Below are the code and all the weights of a small trained network. Each question names an input and a class and asks about switching units off, where a switched-off unit gives its printed mean instead of its output.

import numpy as np


def w(rows, s, z=0):
    codes = np.array(rows[::2]) - 128.0
    scale = np.full(codes.shape[1], s)
    scale[-1] = z or s
    return codes * scale


def norm(h):
    return h / np.sqrt((h * h).mean(-1, keepdims=True) + 1e-5)


def f(y):
    return y / 2 * (1 + np.tanh(0.7978845608 * (y + 0.044715 * y**3)))


def log_softmax(a):
    a = a - a.max(-1, keepdims=True)
    return a - np.log(np.exp(a).sum(-1, keepdims=True))


def net(x, mask):
    res = np.array(x, float).reshape(1, 4) / 4 @ E
    u = 0
    for l in range(4):
        y = f(norm(res) @ A[l][:, :-1].T + A[l][:, -1])
        res = res + np.where(mask[u : u + 5], y, B[l][:, -1]) @ B[l][:, :-1]
        u += 5
    return log_softmax(norm(res)[-1] @ U[:, :-1].T + U[:, -1])


A, B = {}, {}
E = w([
[208,128,167,160,100,78],'x0',
[142,161,176,126,195,113],'x1',
[83,205,80,72,160,97],'x2',
[72,2,98,193,199,143],'x3',
],0.0071)
A[0] = w([
[69,157,222,171,204,97,10],'L0N1',
[178,101,158,145,60,139,125],'L0N2',
[1,156,69,100,97,205,2],'L0N3',
[192,196,46,110,133,105,101],'L0N4',
[86,12,12,177,132,143,28],'L0N5',
],0.0087,0.0016)
B[0] = w([
[117,117,163,136,140,182,157],'L0N1',
[174,137,168,180,100,150,187],'L0N2',
[170,74,91,8,170,105,218],'L0N3',
[70,178,168,142,54,95,176],'L0N4',
[88,80,96,149,145,62,253],'L0N5',
],0.012,0.0067)
A[1] = w([
[118,141,167,69,246,230,79],'L1N1',
[98,133,187,78,97,17,128],'L1N2',
[41,178,55,73,91,129,255],'L1N3',
[37,2,47,109,135,101,180],'L1N4',
[48,208,101,112,70,97,39],'L1N5',
],0.007,0.0022)
B[1] = w([
[149,58,184,110,211,194,152],'L1N1',
[129,172,127,116,188,174,171],'L1N2',
[167,125,83,2,165,89,186],'L1N3',
[189,121,45,134,117,31,255],'L1N4',
[35,157,56,139,93,154,152],'L1N5',
],0.0093,0.0075)
A[2] = w([
[76,66,50,51,170,152,138],'L2N1',
[201,43,90,102,103,95,61],'L2N2',
[103,86,89,69,59,187,3],'L2N3',
[179,134,188,117,254,93,216],'L2N4',
[68,67,240,126,160,158,116],'L2N5',
],0.0062,0.004)
B[2] = w([
[157,134,126,180,84,239,253],'L2N1',
[169,165,75,121,197,106,197],'L2N2',
[184,180,60,192,130,183,102],'L2N3',
[53,185,93,214,128,216,240],'L2N4',
[135,125,238,101,223,254,129],'L2N5',
],0.0085,0.004)
A[3] = w([
[127,51,94,79,138,182,120],'L3N1',
[229,169,32,101,146,52,3],'L3N2',
[161,84,79,194,143,111,149],'L3N3',
[254,125,208,170,33,177,128],'L3N4',
[174,41,99,93,132,78,169],'L3N5',
],0.0091,0.004)
B[3] = w([
[242,170,170,174,160,178,181],'L3N1',
[118,120,179,138,156,235,214],'L3N2',
[35,113,94,164,58,63,224],'L3N3',
[131,24,182,110,2,88,254],'L3N4',
[147,118,102,161,199,99,250],'L3N5',
],0.0094,0.0061)
U = w([
[177,92,43,139,208,154,191],'0',
[83,233,102,72,102,133,68],'1',
[100,34,14,254,173,36,139],'2',
[187,74,200,203,30,116,234],'3',
[129,119,197,226,186,226,7],'4',
],0.0099,0.0018)

Each question gives the input, the list of numbers given to net, and the class t.
The units are the neurons (one row each of A and B). Each row of codes is followed by its name. A weight is (code - 128) times the scale printed after its matrix; where a second scale follows, it is the last column's (A, B and U).
mask holds one flag per neuron, layer by layer. A switched-off neuron (its flag False) gives its mean, the last column of its row in B, instead of its output. The means were averaged over made-up inputs and are rounded, as every weight is.
A unit's drop is (log p(t) with every unit on - log p(t) with that unit switched off) / (log p(t) with every unit on - log p(t) with every unit switched off).
The circuit of an input: a set's keep is (log p(t) with only the set's units on - log p(t) with every unit switched off) / (log p(t) with every unit on - log p(t) with every unit switched off). Starting from the 12 units with the biggest drops (on a tie, the unit counted first), units are removed one at a time, each time the one whose removal leaves the highest keep (on an exact tie, the one counted first), for as long as the keep stays at least 0.8.
circuit, biggest first: the units of the circuit, biggest drop first
k most important neurons: the k neurons with the biggest drops, biggest first
top k neurons in layer l: the k neurons of layer l with the biggest drops, biggest first
drop of u: that unit's drop, to one decimal
input [7,1,-5,3], class 3: circuit, biggest first -> (L0N2 L3N4)
input [5,8,4,-2], class 1: circuit, biggest first -> (L0N4 L0N2 L3N2 L1N5)
input [6,5,-6,3], class 3: circuit, biggest first -> (L3N4 L0N5)
input [3,6,8,7], class 4: circuit, biggest first -> (L0N1 L1N1 L0N5 L2N5)
input [0,-2,-1,-6], class 1: circuit, biggest first -> (L0N4 L1N2)
input [1,-7,3,-2], class 1: 2 most important neurons -> (L0N4 L0N5)
input [1,2,-1,-7], class 1: top 2 neurons in layer 0 -> (L0N4 L0N1)
input [-5,-7,1,0], class 0: 2 most important neurons -> (L0N3 L3N2)
input [4,4,-2,1], class 3: 3 most important neurons -> (L0N3 L3N4 L0N2)
input [-3,6,-8,2], class 4: most important neuron -> (L2N5)
input [-7,-8,-7,-5], class 0: 2 most important neurons -> (L0N3 L2N2)
input [-4,-6,-3,-3], class 0: drop of L0N3 -> 0.1
input [-1,-2,-1,-7], class 1: drop of L1N5 -> 0.3
input [-7,-5,-2,-5], class 0: drop of L0N3 -> 0.4
input [-1,8,1,-2], class 4: top neuron in layer 0 -> (L0N1)
